Below are the code and all the weights of a small trained network. Each question names an input and a target symbol and asks about switching units off, where a switched-off unit gives its printed mean instead of its output.

import numpy as np


def w(rows, s, z=0):
    codes = np.array(rows[::2]) - 128.0
    scale = np.full(codes.shape[1], s)
    scale[-1] = z or s
    return codes * scale


def softmax(a):
    e = np.exp(a - a.max(-1, keepdims=True))
    return e / e.sum(-1, keepdims=True)


def log_softmax(a):
    a = a - a.max(-1, keepdims=True)
    return a - np.log(np.exp(a).sum(-1, keepdims=True))


def net(x, mask):
    ids = ['ΔΛαγεζημπσφω'.index(c) for c in x.split()]
    T = len(ids)
    res = E[ids] + P[:T]
    u = 0
    for l in range(3):
        r = res
        for j in range(2):
            rows = slice(2 * j, 2 * j + 2)
            q, k, v = (r @ M[l][rows].T for M in (Q, K, V))
            z = softmax(np.where(np.tri(T) > 0, q @ k.T / 2**0.5, -1e9)) @ v
            o = O[l][rows]
            res = res + np.where(mask[u + j], z, o[:, -1]) @ o[:, :-1]
        u += 2
    return log_softmax(res[-1] @ U[:, :-1].T + U[:, -1])


Q, K, V, O = {}, {}, {}, {}
E = w([
[165,255,144,172,197,137,33,104,183,134,177],'Δ',
[188,175,127,190,186,172,143,103,97,109,188],'Λ',
[188,210,218,132,134,142,176,128,250,41,129],'α',
[162,238,110,223,140,159,124,90,88,86,186],'γ',
[151,50,202,98,227,195,115,135,62,75,179],'ε',
[103,229,152,131,179,167,217,153,101,114,102],'ζ',
[121,230,244,75,173,142,152,36,130,64,92],'η',
[79,148,141,143,168,250,183,145,164,191,63],'μ',
[62,174,93,177,119,75,23,89,52,84,187],'π',
[158,177,235,154,134,70,115,207,117,181,189],'σ',
[20,61,149,206,84,54,201,174,191,110,210],'φ',
[26,183,126,25,165,37,74,203,85,187,71],'ω',
],0.0087)
P = w([
[104,228,94,241,254,105,143,181,69,54,84],'0',
[123,168,135,196,246,88,154,156,77,71,114],'1',
[123,159,147,172,236,112,126,158,103,93,134],'2',
[111,169,171,137,209,127,102,125,131,100,148],'3',
[120,180,168,123,185,147,115,144,107,151,153],'4',
[122,183,173,122,147,171,108,162,125,152,171],'5',
[113,181,194,88,112,162,143,170,109,158,166],'6',
[89,174,193,79,88,185,107,172,130,183,180],'7',
[95,194,200,72,69,218,93,193,157,175,194],'8',
[110,230,221,35,75,191,115,192,135,182,228],'9',
],0.0055)
Q[0] = w([
[140,29,57,149,135,89,148,111,159,106,84],'L0H0',
[108,252,202,131,193,197,80,144,77,146,197],'L0H0',
[71,54,121,155,103,37,135,131,120,132,63],'L0H1',
[81,202,255,163,225,162,130,128,108,95,253],'L0H1',
],0.0064)
K[0] = w([
[160,167,103,196,206,100,138,123,120,104,94],'L0H0',
[72,93,145,84,56,122,123,154,130,163,162],'L0H0',
[115,124,37,166,164,70,146,140,87,108,114],'L0H1',
[71,84,164,105,1,147,160,134,186,190,170],'L0H1',
],0.008)
V[0] = w([
[133,116,212,7,183,160,80,167,102,194,149],'L0H0',
[153,67,91,102,2,110,156,80,190,178,206],'L0H0',
[225,186,161,57,124,132,66,39,119,80,100],'L0H1',
[162,187,215,136,231,91,39,201,55,90,208],'L0H1',
],0.0057)
O[0] = w([
[210,115,252,69,142,151,75,253,105,144,77,172],'L0H0',
[134,60,102,124,10,111,117,84,176,226,158,22],'L0H0',
[253,191,132,83,76,67,84,67,82,17,46,127],'L0H1',
[124,162,220,142,176,119,55,145,88,65,146,254],'L0H1',
],0.0056,0.0091)
Q[1] = w([
[141,30,1,95,23,40,229,32,190,181,57],'L1H0',
[85,175,197,100,199,149,121,183,112,97,105],'L1H0',
[152,23,24,170,25,66,212,15,219,145,123],'L1H1',
[120,207,227,104,211,202,31,197,52,112,148],'L1H1',
],0.007)
K[1] = w([
[103,117,100,206,253,147,138,90,54,108,134],'L1H0',
[134,140,129,27,36,86,86,198,141,177,109],'L1H0',
[128,159,83,238,155,120,151,47,136,102,69],'L1H1',
[140,71,173,65,87,155,92,195,108,171,180],'L1H1',
],0.0051)
V[1] = w([
[138,134,174,248,167,96,137,177,118,121,253],'L1H0',
[35,112,113,103,145,56,35,214,78,174,91],'L1H0',
[186,193,142,124,48,38,92,153,175,223,201],'L1H1',
[23,228,130,112,112,7,120,130,154,142,43],'L1H1',
],0.0051)
O[1] = w([
[72,128,207,173,201,137,131,93,83,140,148,254],'L1H0',
[106,106,120,96,190,78,50,249,146,167,128,191],'L1H0',
[144,43,172,255,106,84,90,110,143,150,9,24],'L1H1',
[81,146,126,115,158,35,126,147,218,90,34,119],'L1H1',
],0.0069,0.0085)
Q[2] = w([
[62,88,86,159,85,51,130,91,176,164,79],'L2H0',
[184,101,113,71,138,123,110,179,149,160,141],'L2H0',
[100,122,182,123,194,102,75,172,110,139,139],'L2H1',
[155,216,199,53,174,255,128,169,98,109,185],'L2H1',
],0.0074)
K[2] = w([
[154,130,86,166,209,103,132,109,134,71,189],'L2H0',
[144,106,99,151,4,137,161,99,209,154,112],'L2H0',
[115,108,139,102,43,87,101,200,160,170,90],'L2H1',
[103,86,137,121,3,113,83,120,82,122,156],'L2H1',
],0.0052)
V[2] = w([
[58,196,156,64,152,110,186,117,140,43,105],'L2H0',
[142,133,51,118,77,171,140,130,253,214,40],'L2H0',
[226,139,177,188,111,154,166,102,167,125,51],'L2H1',
[108,140,27,162,127,58,15,109,80,101,104],'L2H1',
],0.0051)
O[2] = w([
[182,140,126,154,83,106,184,133,198,171,161,199],'L2H0',
[120,149,57,118,155,129,154,169,102,91,83,5],'L2H0',
[184,134,106,160,217,130,150,69,118,122,91,81],'L2H1',
[58,151,94,133,54,80,91,125,81,2,142,119],'L2H1',
],0.0073,0.025)
U = w([
[92,157,145,143,125,107,151,142,168,149,150,254],'Δ',
[149,107,181,132,120,129,86,125,125,148,116,170],'Λ',
[119,101,163,188,219,118,79,101,95,107,80,40],'α',
[133,137,92,188,147,110,152,96,79,101,145,54],'γ',
[128,163,81,109,192,162,188,171,122,146,106,117],'ε',
[139,151,118,70,126,175,111,120,45,125,162,62],'ζ',
[154,133,106,91,160,66,172,87,148,80,115,63],'η',
[99,100,120,122,98,99,110,198,136,57,119,97],'μ',
[225,133,129,120,74,125,156,99,168,108,122,180],'π',
[55,72,105,142,107,139,167,98,175,199,138,85],'σ',
[105,158,101,102,141,94,88,164,159,88,89,77],'φ',
[76,138,129,133,3,152,128,91,72,52,144,117],'ω',
],0.0064,0.0025)

Each question gives the input, a string of symbols that net reads in full, and the target symbol t.
The units are the heads (2 rows each of Q, K, V and O). Each row of codes is followed by its name. A weight is (code - 128) times the scale printed after its matrix; where a second scale follows, it is the last column's (O and U).
mask holds one flag per head, layer by layer. A switched-off head (its flag False) gives its mean, the last column of its rows in O, instead of its output. The means were averaged over made-up inputs and are rounded, as every weight is.
A unit's drop is (log p(t) with every unit on - log p(t) with that unit switched off) / (log p(t) with every unit on - log p(t) with every unit switched off).
The circuit of an input: a set's keep is (log p(t) with only the set's units on - log p(t) with every unit switched off) / (log p(t) with every unit on - log p(t) with every unit switched off). Starting from all 6 units, units are removed one at a time, each time the one whose removal leaves the highest keep (on an exact tie, the one counted first), for as long as the keep stays at least 0.8.
units of the circuit, in order: the units of the circuit, biggest drop first
most important unit: the unit with the biggest drop
heads that matter: for each layer, one digit per head in row order, 1 if its drop is at least 0.15 and else 0, layers parted by /
drop when u is switched off: that unit's drop, to one decimal
input ε α σ Λ ε η π π η γ, target ω: most important unit	L2H1
input φ σ η η μ ε ε γ Λ, target ζ: heads that matter	00 / 01 / 10
input σ Λ σ, target α: units of the circuit, in order	[L1H1, L2H1, L2H0]
input σ γ Λ, target α: heads that matter	00 / 11 / 00
input σ σ γ, target α: heads that matter	00 / 11 / 00
input η Λ σ η, target α: units of the circuit, in order	[L1H1, L2H1]
input η ε η ε σ ε η η η γ, target π: heads that matter	01 / 10 / 01
input α γ ε π α ω, target μ: heads that matter	00 / 10 / 01
input η π Λ σ η η ε γ σ γ, target α: units of the circuit, in order	[L1H1, L2H1, L2H0, L0H0]
input σ ζ Δ α π ε η Λ η, target π: units of the circuit, in order	[L1H0, L0H1]
input γ ω η η Λ ε η ε φ ζ, target σ: units of the circuit, in order	[L0H1, L0H0]
input π ε σ π Δ γ α, target π: units of the circuit, in order	[L1H0, L0H1]
input μ σ Λ, target α: units of the circuit, in order	[L1H1, L1H0, L2H1]
input μ η η σ ε Δ Δ ω, target φ: units of the circuit, in order	[L1H0, L1H1, L2H0]
input Λ ε π Δ π, target ω: units of the circuit, in order	[L2H1, L0H0]
input η ζ σ ε α Λ ζ α, target π: units of the circuit, in order	[L1H0, L0H1, L2H1]
input ε ε ε Δ ε ε φ ε Λ φ, target σ: units of the circuit, in order	[L0H1, L2H1]
input α Δ ε, target ζ: heads that matter	00 / 01 / 00
input μ ε ε α σ, target α: units of the circuit, in order	[L1H1, L2H1, L0H0, L2H0]
input ω σ η ε ω ε Λ ε ε μ, target ζ: units of the circuit, in order	[L1H1, L2H0]
input γ π ε ζ μ ε γ ε σ η, target α: heads that matter	10 / 01 / 11
input η π ε η α Λ, target π: most important unit	L1H0
input η η γ ζ η, target π: drop when L2H0 is switched off	0.3
input Λ ε ω π, target μ: drop when L1H0 is switched off	0.5
input π ε Λ ε σ ε π Δ σ ζ, target α: drop when L2H0 is switched off	0.2
input α π φ Λ ω, target μ: drop when L2H1 is switched off	0.5
